Below are the code and all the weights of a small trained network. Each question names an input and a class and asks about switching units off, where a switched-off unit gives its printed mean instead of its output.

import numpy as np


def w(rows, s, z=0):
    codes = np.array(rows[::2]) - 128.0
    scale = np.full(codes.shape[1], s)
    scale[-1] = z or s
    return codes * scale


def norm(h):
    return h / np.sqrt((h * h).mean(-1, keepdims=True) + 1e-5)


def f(y):
    return y / 2 * (1 + np.tanh(0.7978845608 * (y + 0.044715 * y**3)))


def log_softmax(a):
    a = a - a.max(-1, keepdims=True)
    return a - np.log(np.exp(a).sum(-1, keepdims=True))


def net(x, mask):
    res = np.array(x, float).reshape(1, 2) / 4 @ E
    u = 0
    for l in range(3):
        y = f(norm(res) @ A[l][:, :-1].T + A[l][:, -1])
        res = res + np.where(mask[u : u + 4], y, B[l][:, -1]) @ B[l][:, :-1]
        u += 4
    return log_softmax(norm(res)[-1] @ U[:, :-1].T + U[:, -1])


A, B = {}, {}
E = w([
[130,231,88,120,111,145,167,142],'x0',
[125,68,193,254,119,92,173,190],'x1',
],0.0094)
A[0] = w([
[168,189,87,138,48,106,130,240,85],'0.n1',
[133,184,180,113,115,3,88,146,7],'0.n2',
[145,121,206,88,163,103,116,128,236],'0.n3',
[126,145,204,209,97,134,209,217,195],'0.n4',
],0.0073,0.0019)
B[0] = w([
[203,254,91,97,120,194,237,158,179],'0.n1',
[119,145,95,75,70,136,170,140,119],'0.n2',
[180,201,60,160,182,144,51,136,152],'0.n3',
[177,158,172,108,154,107,102,231,254],'0.n4',
],0.0095,0.0083)
A[1] = w([
[103,156,136,90,63,91,172,164,134],'1.n1',
[116,195,56,169,74,190,190,62,70],'1.n2',
[164,82,143,196,46,51,159,157,252],'1.n3',
[103,170,215,174,88,57,254,113,175],'1.n4',
],0.0083,0.0023)
B[1] = w([
[117,180,144,71,53,144,166,87,189],'1.n1',
[11,20,87,210,162,46,183,194,254],'1.n2',
[87,201,3,7,237,79,128,94,247],'1.n3',
[173,153,105,51,98,220,150,41,216],'1.n4',
],0.008,0.0041)
A[2] = w([
[1,108,77,106,30,159,219,62,5],'2.n1',
[183,54,128,101,37,238,41,40,113],'2.n2',
[169,182,152,119,145,135,126,155,149],'2.n3',
[69,206,148,108,136,29,178,121,77],'2.n4',
],0.0087,0.0015)
B[2] = w([
[97,105,245,134,70,14,35,98,254],'2.n1',
[112,50,105,191,112,217,171,90,226],'2.n2',
[92,52,94,166,129,148,136,56,219],'2.n3',
[80,134,166,142,3,145,88,37,236],'2.n4',
],0.014,0.0054)
U = w([
[124,55,84,148,135,230,131,93,249],'0',
[74,137,175,113,23,11,68,93,117],'1',
[139,92,114,127,236,4,67,202,92],'2',
[189,240,115,117,97,183,250,181,6],'3',
],0.013,0.0023)

Each question gives the input, the list of numbers given to net, and the class t.
The units are the neurons (one row each of A and B). Each row of codes is followed by its name. A weight is (code - 128) times the scale printed after its matrix; where a second scale follows, it is the last column's (A, B and U).
mask holds one flag per neuron, layer by layer. A switched-off neuron (its flag False) gives its mean, the last column of its row in B, instead of its output. The means were averaged over made-up inputs and are rounded, as every weight is.
A unit's drop is (log p(t) with every unit on - log p(t) with that unit switched off) / (log p(t) with every unit on - log p(t) with every unit switched off).
The circuit of an input: a set's keep is (log p(t) with only the set's units on - log p(t) with every unit switched off) / (log p(t) with every unit on - log p(t) with every unit switched off). Starting from all 12 units, units are removed one at a time, each time the one whose removal leaves the highest keep (on an exact tie, the one counted first), for as long as the keep stays at least 0.8.
circuit, biggest first: the units of the circuit, biggest drop first
unit that matters most: the unit with the biggest drop
k most important neurons: the k neurons with the biggest drops, biggest first
top k neurons in layer l: the k neurons of layer l with the biggest drops, biggest first
drop when u is switched off: that unit's drop, to one decimal
input [-2,-5], class 0: unit that matters most => 0.n1
input [-1,-3], class 0: 3 most important neurons => [0.n1; 1.n2; 0.n4]
input [1,5], class 3: 2 most important neurons => [2.n1; 2.n2]
input [-4,-1], class 0: 2 most important neurons => [0.n4; 1.n2]
input [-2,7], class 2: 2 most important neurons => [0.n4; 2.n1]
input [-3,-1], class 0: top 2 neurons in layer 1 => [1.n2; 1.n3]
input [0,-3], class 0: 3 most important neurons => [0.n1; 1.n2; 1.n3]
input [-1,6], class 2: 3 most important neurons => [0.n4; 2.n2; 2.n1]
input [-2,6], class 2: 2 most important neurons => [0.n4; 2.n1]
input [1,4], class 3: top 2 neurons in layer 2 => [2.n1; 2.n2]
input [-2,1], class 2: top 2 neurons in layer 0 => [0.n1; 0.n3]
input [-7,-2], class 0: drop when 0.n4 is switched off => 0.1
input [2,7], class 3: drop when 2.n1 is switched off => 1.1
input [-3,-5], class 0: drop when 1.n2 is switched off => 0.0
input [7,1], class 3: circuit, biggest first => [0.n1]
